Each row has a name. After each piece below comes the name of the row it's from, unless a question asks for something else. Each question is about the rows just above it. Places in a row count from 1.

Nav: [-19  10  16 -11  21 -39]
vadeb: [ 32 -15 -38 -38   1 -51]
beno: [-27  15   2 -16 -15  11]
[-39] is at row and place
Nav, 6
Where in the named rows is [16]?
Nav, 3
Row and place of [-27] in the named rows:
beno, 1

Puvek: [  4 -41  27   3  35   1   2 -42 -35 -16 -26 -15  -1 -41   1 -10  19  -3
  37  27   6 -31 -32 -16  21  10  -6 -28  -1  38  27   2  42  -6   4   9
  35 -15 -44  -4 -17]
megut: [ 25  -3  31 -17  -5 -17  41 -13  27 -29  38  41 -30  33 -10   3  26  -4
 -21  41 -25  11 -25  36  14  39  45 -45 -19  38  39  12  28  23  33   9
 -25  34  -9 -35  -9]
vofev: [  9 -32  23  -9 -19   7  16  37  -2  28  13  34  33 -10  19   6 -24  26
 -24 -34  32 -17  -7 -12   5 -17 -15  -9 -25 -45  11 -11  11   6   4 -22
  -3 -18  13  18 -41]
Where in the named rows is [-30]?
megut, 13
Row and place of [42] in the named rows:
Puvek, 33
The row with [  4 -41  27   3  35   1   2 -42 -35 -16 -26 -15  -1 -41   1 -10  19  -3
  37  27   6 -31 -32 -16  21  10  -6 -28  -1  38  27   2  42  -6   4   9
  35 -15 -44  -4 -17] is
Puvek

vadeb: [-34 -14   7   0  -1  -5  -6 -10   9  16 -15  -7   6   7   9  -5  11  11
   3   1  -1]
beno: [ 23   6 -13   2  10 -14   5  -9 -13   2 -10   0  -5 -17   5 -17   1  16
  -8   2  -8]
nud: [-12 -12   2   9   8  -3   2   9   2  21  11  12   8   5   2  -3  13  -2
   0   3  -2]
nakoz: [-13  -2   1  -2 -30  -3   5  17 -29  31  -7   7  11  20 -12   8  -3  16
 -18 -12   5]
vofev: [ 17 -10 -12  11  -1  -6   5  19   0  -9 -10   0 -15  10   7  -1  -2   2
   8  -2   6]
zugad: [ 23   6 -13   2  10 -14   5  -9 -13   2   2   0  -5 -17   5 -17   1  12
  -8  -8 -17]
Nav: [-23   1 -10   9   4   3  -2  17   0   9   7  -8   5 -10  -5 -17  -4   8
  12   3   4]
Where do [-12 -12   2   9   8  -3   2   9   2  21  11  12   8   5   2  -3  13  -2
   0   3  -2] appear?
nud
Where in the named rows is [-4]?
Nav, 17
[ 17 -10 -12  11  -1  -6   5  19   0  -9 -10   0 -15  10   7  -1  -2   2
   8  -2   6]
vofev

nakoz: [-12  -2  33  -5 -16 -37 -38  11 -46  -2]
Nav: [ -8 -13 -33 -24 -18  47 -38 -36   0   9]
vofev: [ -5 -19 -29 -12   4 -28  26  -3  27  -6]
Row and place of [-37] in the named rows:
nakoz, 6
Where in the named rows is [-29]?
vofev, 3

megut: [-34  44 -39 -38]
vofev: [-37   4  12 -28]
gudu: [-35  -2  20 -30]
zugad: [-23 -49 -19  15]
Nav: [-27 -19 -20   6]
beno: [ -9  41 -36  39]
[-28] is at row and place
vofev, 4
[-36] is at row and place
beno, 3

nud: [ 24   2  12   5  -2  -9   2  -1   7   0 -11  19  -8  11  13   2   2  14
   9 -14  14]
beno: [  6  28  -7   0 -15  -6 -12   1  -3  11   9  18   2  38 -22 -21   3  13
  -5   4  22]
gudu: [ 17  22  -3   1 -14  -8  -7   0 -14  10   7  21  -4  38 -17 -18   3  18
  -3   2  24]
megut: [ -9  42 -15   4 -15   3 -23   6 -13  12  -4  13  24  42 -24 -26   7  11
  -8   0  18]
nitat: [ 19   6  -3  32 -10  -6 -10  -1   2   0 -22  25  11  39  15 -10   8  31
   9 -24  21]
Rar: [-16   4 -10   9   5  11  -8   0 -10  -2 -18  -3  22   2   7  -2   3   0
  -4 -10  -7]
zugad: [-15  24 -14   2 -10   7 -18   4 -14   6  -1   1  21  22 -21 -19   4   2
  -7 -10  -2]
Nav: [ 18   5  12  -3  -6  -9   2  -1   6   3  23  12 -12   7  -9   0   1   5
   2   8  14]
Puvek: [-15  10 -14  21  -3  12 -19   1 -13   0 -21   4  30  19   5 -12   7   4
  -5 -18  -1]
nakoz: [-16   7 -12  13   0  13 -14   1 -12  -1 -19  -1  27   8   4  -7   6   1
  -5 -13  -5]
vadeb: [-15  24 -14   2 -10   7 -18   4 -14   6  -1   1  21  22 -21 -19   4   2
  -8   5   4]
vofev: [-15  31 -15   6 -12  10 -22   5 -16   6  -9   4  28  33 -20 -24   6   4
  -8  -1   7]
Where in the named rows is [-20]?
vofev, 15
Where do [ 24   2  12   5  -2  -9   2  -1   7   0 -11  19  -8  11  13   2   2  14
   9 -14  14] appear?
nud
[-15  10 -14  21  -3  12 -19   1 -13   0 -21   4  30  19   5 -12   7   4
  -5 -18  -1]
Puvek

zugad: [  2   4  -5   1   4  -8 -14]
beno: [-1  8  7 -5  6 -4 -6]
Puvek: [ 2  4 -5 -1 -6  7  3]
Rar: [ -2   3   1  -1 -14  45   9]
nakoz: [-2  3 -8 -1  0  7 -7]
Row and place of [-7] in the named rows:
nakoz, 7
Row and place of [9] in the named rows:
Rar, 7
[ -2   3   1  -1 -14  45   9]
Rar
Which row holds [  2   4  -5   1   4  -8 -14]?
zugad
[-1  8  7 -5  6 -4 -6]
beno
Where in the named rows is [6]?
beno, 5

gudu: [ -4 -12 -28   3   6 -13   0  -1   5 -15  -5   2  -4 -13 -15  -2   3 -25
  14  -3  23  10 -15]
nud: [  2  15  14   0   1   9  -3   6  -7  13   6  -1   5   7   3   5  -5  23
  -6   1 -15  -6  18]
zugad: [  9  16 -40   5  15   0 -10  17  -6   3   4   1  14 -28 -31  12  -5 -13
  20  -6  22   9  15]
Where in the named rows is [7]?
nud, 14
Which row holds [  2  15  14   0   1   9  -3   6  -7  13   6  -1   5   7   3   5  -5  23
  -6   1 -15  -6  18]?
nud

megut: [  2  -9  37 -34  29  29]
beno: [ 25 -26 -35  32 -44 -12]
nakoz: [ 25 -26 -35  32 -44 -40]
The row with [  2  -9  37 -34  29  29] is
megut
Row and place of [2] in the named rows:
megut, 1
Where in the named rows is [37]?
megut, 3
Where in the named rows is [-9]?
megut, 2
Row and place of [-34] in the named rows:
megut, 4

